Below are the code and all the weights of a small trained network. Each question names an input and a target symbol and asks about switching units off, where a switched-off unit gives its printed mean instead of its output.

import numpy as np


def w(rows, s, z=0):
    codes = np.array(rows[::2]) - 128.0
    scale = np.full(codes.shape[1], s)
    scale[-1] = z or s
    return codes * scale


def norm(h):
    return h / np.sqrt((h * h).mean(-1, keepdims=True) + 1e-5)


def f(y):
    return np.maximum(y, 0)


def softmax(a):
    e = np.exp(a - a.max(-1, keepdims=True))
    return e / e.sum(-1, keepdims=True)


def log_softmax(a):
    a = a - a.max(-1, keepdims=True)
    return a - np.log(np.exp(a).sum(-1, keepdims=True))


def net(x, mask):
    ids = ['εθλμπσφω'.index(c) for c in x.split()]
    T = len(ids)
    res = E[ids] + P[:T]
    q, k, v = (norm(res) @ M[0].T for M in (Q, K, V))
    z = softmax(np.where(np.tri(T) > 0, q @ k.T / 2**0.5, -1e9)) @ v
    res = res + np.where(mask[0], z, O[0][:, -1]) @ O[0][:, :-1]
    y = f(norm(res) @ A[0][:, :-1].T + A[0][:, -1])
    res = res + np.where(mask[1:25], y, B[0][:, -1]) @ B[0][:, :-1]
    return log_softmax(norm(res)[-1] @ U[:, :-1].T + U[:, -1])


Q, K, V, O, A, B = {}, {}, {}, {}, {}, {}
E = w([
[78,148,174,98],'ε',
[72,225,77,109],'θ',
[106,141,143,118],'λ',
[88,61,95,172],'μ',
[78,178,151,248],'π',
[161,195,51,186],'σ',
[95,234,86,52],'φ',
[181,25,238,73],'ω',
],0.013)
P = w([
[216,134,91,138],'0',
[148,83,92,187],'1',
[84,194,136,147],'2',
[55,96,58,74],'3',
[166,2,125,123],'4',
[104,167,171,132],'5',
[242,140,138,125],'6',
],0.0089)
Q[0] = w([
[98,170,254,137],'head 1',
[190,107,193,91],'head 1',
],0.0083)
K[0] = w([
[158,151,254,154],'head 1',
[186,128,229,55],'head 1',
],0.0057)
V[0] = w([
[55,155,160,133],'head 1',
[254,111,28,168],'head 1',
],0.0063)
O[0] = w([
[206,2,135,111,247],'head 1',
[188,74,170,96,189],'head 1',
],0.008,0.0011)
A[0] = w([
[47,163,63,89,104],'neuron 1',
[142,153,149,60,252],'neuron 2',
[48,131,118,157,102],'neuron 3',
[146,132,190,153,180],'neuron 4',
[96,134,228,61,165],'neuron 5',
[45,140,61,90,85],'neuron 6',
[126,162,188,126,121],'neuron 7',
[244,99,101,107,99],'neuron 8',
[55,115,125,136,107],'neuron 9',
[85,112,16,146,193],'neuron 10',
[79,81,104,156,222],'neuron 11',
[163,160,118,169,122],'neuron 12',
[216,111,145,98,145],'neuron 13',
[154,125,42,135,119],'neuron 14',
[100,173,195,114,155],'neuron 15',
[118,48,132,124,141],'neuron 16',
[48,114,84,43,78],'neuron 17',
[128,71,144,126,167],'neuron 18',
[155,149,70,68,159],'neuron 19',
[162,174,159,210,193],'neuron 20',
[140,176,103,184,122],'neuron 21',
[168,102,135,177,176],'neuron 22',
[68,186,143,68,138],'neuron 23',
[180,117,170,196,23],'neuron 24',
],0.011,0.0033)
B[0] = w([
[188,16,138,120,186],'neuron 1',
[89,118,129,230,174],'neuron 2',
[156,165,145,96,202],'neuron 3',
[110,191,112,57,190],'neuron 4',
[40,111,3,185,174],'neuron 5',
[165,85,177,134,181],'neuron 6',
[101,180,59,145,159],'neuron 7',
[130,123,171,88,169],'neuron 8',
[89,190,154,125,183],'neuron 9',
[209,82,158,176,219],'neuron 10',
[151,181,140,73,234],'neuron 11',
[75,83,194,149,181],'neuron 12',
[110,69,193,88,164],'neuron 13',
[133,238,64,55,161],'neuron 14',
[118,173,4,128,171],'neuron 15',
[85,190,48,87,189],'neuron 16',
[142,172,167,106,173],'neuron 17',
[44,179,75,106,177],'neuron 18',
[78,249,234,195,161],'neuron 19',
[87,69,128,42,253],'neuron 20',
[132,55,130,132,204],'neuron 21',
[63,96,93,204,212],'neuron 22',
[35,151,30,208,174],'neuron 23',
[230,98,150,60,191],'neuron 24',
],0.0047,0.0073)
U = w([
[103,147,1,175,36],'ε',
[116,213,116,136,177],'θ',
[65,170,203,41,113],'λ',
[146,124,68,16,185],'μ',
[120,55,174,173,83],'π',
[204,168,134,104,253],'σ',
[129,184,133,66,54],'φ',
[150,123,132,64,112],'ω',
],0.0093,0.0016)

Each question gives the input, a string of symbols that net reads in full, and the target symbol t.
The units are the heads (2 rows each of Q, K, V and O) and the neurons (one row each of A and B). Each row of codes is followed by its name. A weight is (code - 128) times the scale printed after its matrix; where a second scale follows, it is the last column's (O, A, B and U).
mask holds one flag per unit, heads first, then neurons. A switched-off unit (its flag False) gives its mean, the last column of its rows in O or B, instead of its output. The means were averaged over made-up inputs and are rounded, as every weight is.
A unit's drop is (log p(t) with every unit on - log p(t) with that unit switched off) / (log p(t) with every unit on - log p(t) with every unit switched off).
The circuit of an input: a set's keep is (log p(t) with only the set's units on - log p(t) with every unit switched off) / (log p(t) with every unit on - log p(t) with every unit switched off). Starting from the 12 units with the biggest drops (on a tie, the unit counted first), units are removed one at a time, each time the one whose removal leaves the highest keep (on an exact tie, the one counted first), for as long as the keep stays at least 0.8.
units of the circuit, in order: the units of the circuit, biggest drop first
most important unit: the unit with the biggest drop
top k neurons: the k neurons with the biggest drops, biggest first
drop when u is switched off: that unit's drop, to one decimal
input π σ π λ π φ, target ε: units of the circuit, in order => neuron 23; neuron 5; neuron 2
input ω π π π θ, target σ: most important unit => neuron 10
input σ ε π μ φ, target θ: units of the circuit, in order => neuron 19; neuron 20; neuron 2
input π ω μ μ θ, target σ: top 3 neurons => neuron 10; neuron 1; neuron 14
input ω ω π φ μ μ λ, target λ: top 2 neurons => neuron 13; neuron 8
input π ω π π π φ π, target π: units of the circuit, in order => neuron 20; neuron 24; neuron 11
input μ θ μ μ θ π λ, target λ: top 2 neurons => neuron 13; neuron 2
input μ π μ, target θ: top 3 neurons => neuron 9; neuron 20; neuron 11
input μ λ μ, target θ: top 4 neurons => neuron 9; neuron 20; neuron 24; neuron 11
input π ε ω ε μ, target ε: top 2 neurons => neuron 20; neuron 16
input π π ω, target ε: drop when neuron 5 is switched off => 0.2
input φ σ θ, target ε: drop when neuron 11 is switched off => 0.1
input μ λ θ θ, target θ: drop when neuron 19 is switched off => 1.1
input π π μ π λ ω, target ε: most important unit => neuron 5
